Here is a tiny trained network, its code and every weight. The questions are about switching its units off for an input and a class, where a switched-off unit gives its printed mean instead of its output.

import numpy as np


def w(rows, s, z=0):
    codes = np.array(rows[::2]) - 128.0
    scale = np.full(codes.shape[1], s)
    scale[-1] = z or s
    return codes * scale


def f(y):
    return np.maximum(y, 0)


def log_softmax(a):
    a = a - a.max(-1, keepdims=True)
    return a - np.log(np.exp(a).sum(-1, keepdims=True))


def net(x, mask):
    res = np.array(x, float).reshape(1, 4) / 4 @ E
    y = f(res @ A[0][:, :-1].T + A[0][:, -1])
    res = res + np.where(mask, y, B[0][:, -1]) @ B[0][:, :-1]
    return log_softmax(res[-1] @ U[:, :-1].T + U[:, -1])


A, B = {}, {}
E = w([
[172,177,151,229,131,35,90,98,134,104,126],'x0',
[149,109,173,153,68,128,194,137,215,217,42],'x1',
[60,81,145,135,109,76,171,78,199,122,232],'x2',
[112,143,255,103,181,135,96,104,85,142,116],'x3',
],0.01)
A[0] = w([
[92,114,161,120,119,100,167,120,185,129,229,52],'n0',
[134,135,151,184,136,97,106,119,120,118,131,77],'n1',
[104,99,120,33,125,195,157,135,139,153,137,55],'n2',
[121,116,60,134,103,112,157,115,176,127,151,121],'n3',
[157,138,130,186,124,81,118,121,145,131,129,219],'n4',
[134,132,95,119,141,127,106,138,68,92,199,97],'n5',
[117,128,116,120,132,140,117,125,103,112,150,10],'n6',
[163,153,94,126,131,153,118,154,59,130,41,107],'n7',
[158,143,34,136,117,147,134,142,137,121,104,64],'n8',
[143,122,157,145,106,135,158,137,184,148,89,2],'n9',
[119,134,254,87,139,144,129,114,107,133,133,79],'n10',
[134,117,155,133,108,131,165,138,186,168,78,113],'n11',
],0.019,0.0055)
B[0] = w([
[192,86,160,190,134,169,47,35,229,129,91,255],'n0',
[183,192,69,139,91,81,109,207,132,90,125,188],'n1',
[169,229,102,162,50,77,220,183,172,62,106,233],'n2',
[103,83,173,177,172,96,113,205,62,168,139,227],'n3',
[117,166,128,125,74,136,253,170,162,89,111,232],'n4',
[57,153,114,17,165,107,156,36,83,143,129,239],'n5',
[142,170,75,100,145,74,82,99,110,102,139,158],'n6',
[147,70,168,192,127,140,94,30,249,123,135,253],'n7',
[120,87,176,177,172,90,92,209,57,166,137,215],'n8',
[144,218,75,76,143,51,27,67,72,113,159,209],'n9',
[101,58,144,195,179,72,109,227,50,175,147,240],'n10',
[52,110,106,24,187,151,156,42,88,108,149,243],'n11',
],0.013,0.016)
U = w([
[49,189,65,36,202,92,115,34,78,111,156,122],'0',
[160,88,184,197,150,142,87,53,234,128,93,116],'1',
[84,82,166,209,202,63,128,234,43,178,143,114],'2',
[154,254,79,168,77,72,245,188,159,38,90,114],'3',
[69,99,151,115,140,178,213,136,131,154,113,253],'4',
[158,155,119,117,96,240,149,151,114,172,161,116],'5',
[105,141,137,82,75,221,94,168,112,181,96,117],'6',
[173,84,17,61,127,211,104,188,85,197,74,114],'7',
],0.006,0.026)

Each question gives the input, the list of numbers given to net, and the class t.
The units are the neurons (one row each of A and B). Each row of codes is followed by its name. A weight is (code - 128) times the scale printed after its matrix; where a second scale follows, it is the last column's (A, B and U).
mask holds one flag per neuron, in row order. A switched-off neuron (its flag False) gives its mean, the last column of its row in B, instead of its output. The means were averaged over made-up inputs and are rounded, as every weight is.
A unit's drop is (log p(t) with every unit on - log p(t) with that unit switched off) / (log p(t) with every unit on - log p(t) with every unit switched off).
The circuit of an input: a set's keep is (log p(t) with only the set's units on - log p(t) with every unit switched off) / (log p(t) with every unit on - log p(t) with every unit switched off). Starting from all 12 units, units are removed one at a time, each time the one whose removal leaves the highest keep (on an exact tie, the one counted first), for as long as the keep stays at least 0.8.
circuit, biggest first: the units of the circuit, biggest drop first
unit that matters most: the unit with the biggest drop
top k neurons: the k neurons with the biggest drops, biggest first
drop of u: that unit's drop, to one decimal
input [4,0,7,0], class 1: circuit, biggest first : n0
input [-6,4,-4,5], class 3: top 3 neurons : n2, n3, n8
input [5,-6,2,-8], class 2: top 3 neurons : n3, n8, n11
input [-2,-2,-1,-2], class 4: top 2 neurons : n9, n10
input [0,4,-3,-5], class 2: top 3 neurons : n8, n5, n0
input [-7,-6,-4,4], class 3: top 3 neurons : n2, n11, n9
input [-8,7,-6,-8], class 2: top 4 neurons : n8, n3, n5, n4
input [-2,5,5,1], class 0: top 3 neurons : n11, n7, n9
input [6,6,-5,6], class 0: top 4 neurons : n11, n9, n2, n3
input [7,2,-5,6], class 3: top 2 neurons : n4, n1
input [3,4,-2,4], class 0: top 4 neurons : n3, n8, n2, n11
input [-7,-3,-4,-5], class 3: top 3 neurons : n2, n10, n0
input [1,4,0,-1], class 0: drop of n9 : 0.1
input [3,6,-1,0], class 0: drop of n11 : 0.1
input [1,5,-8,-8], class 1: drop of n1 : 0.1
input [-7,-7,-8,-3], class 1: unit that matters most : n7
